Here is a tiny trained network, its code and every weight. The questions are about switching its units off for an input and a class, where a switched-off unit gives its printed mean instead of its output.

import numpy as np


def w(rows, s, z=0):
    codes = np.array(rows[::2]) - 128.0
    scale = np.full(codes.shape[1], s)
    scale[-1] = z or s
    return codes * scale


def f(y):
    return np.maximum(y, 0)


def log_softmax(a):
    a = a - a.max(-1, keepdims=True)
    return a - np.log(np.exp(a).sum(-1, keepdims=True))


def net(x, mask):
    res = np.array(x, float).reshape(1, 4) / 4 @ E
    y = f(res @ A[0][:, :-1].T + A[0][:, -1])
    res = res + np.where(mask, y, B[0][:, -1]) @ B[0][:, :-1]
    return log_softmax(res[-1] @ U[:, :-1].T + U[:, -1])


A, B = {}, {}
E = w([
[163,92,71,136,189],'x0',
[2,118,40,159,110],'x1',
[104,82,109,28,132],'x2',
[161,39,173,137,69],'x3',
],0.012)
A[0] = w([
[76,222,83,113,169,81],'N0',
[90,125,80,7,150,137],'N1',
[119,140,126,47,142,18],'N2',
[66,253,198,96,79,83],'N3',
[142,200,119,255,149,83],'N4',
[21,112,59,150,114,4],'N5',
[176,232,145,64,187,116],'N6',
[184,150,38,153,218,118],'N7',
],0.014,0.0046)
B[0] = w([
[141,78,175,201,85,235],'N0',
[57,219,155,123,108,230],'N1',
[137,207,161,92,127,163],'N2',
[108,55,41,54,184,215],'N3',
[74,244,174,94,108,235],'N4',
[248,114,141,146,149,248],'N5',
[192,102,142,217,97,215],'N6',
[99,59,65,46,159,227],'N7',
],0.017,0.014)
U = w([
[94,255,157,94,137,76],'0',
[229,129,143,166,140,74],'1',
[100,75,133,195,46,254],'2',
[75,77,43,42,230,76],'3',
],0.0087,0.0097)

Each question gives the input, the list of numbers given to net, and the class t.
The units are the neurons (one row each of A and B). Each row of codes is followed by its name. A weight is (code - 128) times the scale printed after its matrix; where a second scale follows, it is the last column's (A, B and U).
mask holds one flag per neuron, in row order. A switched-off neuron (its flag False) gives its mean, the last column of its row in B, instead of its output. The means were averaged over made-up inputs and are rounded, as every weight is.
A unit's drop is (log p(t) with every unit on - log p(t) with that unit switched off) / (log p(t) with every unit on - log p(t) with every unit switched off).
The circuit of an input: a set's keep is (log p(t) with only the set's units on - log p(t) with every unit switched off) / (log p(t) with every unit on - log p(t) with every unit switched off). Starting from all 8 units, units are removed one at a time, each time the one whose removal leaves the highest keep (on an exact tie, the one counted first), for as long as the keep stays at least 0.8.
circuit, biggest first: the units of the circuit, biggest drop first
most important unit: the unit with the biggest drop
k most important neurons: the k neurons with the biggest drops, biggest first
drop when u is switched off: that unit's drop, to one decimal
input [-6,7,-3,-4], class 1: 3 most important neurons => (N5, N0, N7)
input [3,-5,4,-7], class 2: most important unit => N6
input [-6,3,-4,-8], class 2: 2 most important neurons => (N0, N7)
input [8,6,4,-8], class 2: 2 most important neurons => (N0, N3)
input [-1,7,-6,-6], class 1: 3 most important neurons => (N5, N0, N1)
input [-4,-7,0,-8], class 2: circuit, biggest first => (N6, N5)
input [-6,6,-3,3], class 1: 2 most important neurons => (N5, N7)
input [-5,-2,-2,-6], class 2: circuit, biggest first => (N6, N5)
input [0,7,5,7], class 1: 2 most important neurons => (N5, N4)
input [-6,2,-5,1], class 3: 2 most important neurons => (N3, N1)
input [-1,6,4,5], class 1: 2 most important neurons => (N5, N4)
input [3,-1,0,-1], class 3: 2 most important neurons => (N0, N5)
input [-7,-2,-6,-5], class 3: 3 most important neurons => (N3, N1, N2)
input [-8,-6,-6,7], class 3: 2 most important neurons => (N3, N0)
input [-5,-4,6,3], class 0: 2 most important neurons => (N7, N0)
input [-2,4,8,5], class 0: most important unit => N1
input [2,3,-5,-8], class 2: 2 most important neurons => (N0, N1)
input [-3,-2,-3,2], class 0: 4 most important neurons => (N7, N0, N5, N6)
input [6,-5,-3,-5], class 3: 3 most important neurons => (N7, N5, N0)
input [-2,4,-2,-8], class 2: circuit, biggest first => (N0)
input [3,-2,0,-5], class 2: circuit, biggest first => (N6, N5)
input [-4,8,-1,7], class 1: drop when N7 is switched off => 0.0
input [-3,8,-2,-5], class 1: drop when N5 is switched off => 1.7
input [-8,6,1,1], class 3: drop when N6 is switched off => 0.1
input [-8,-4,6,1], class 3: drop when N3 is switched off => 1.7
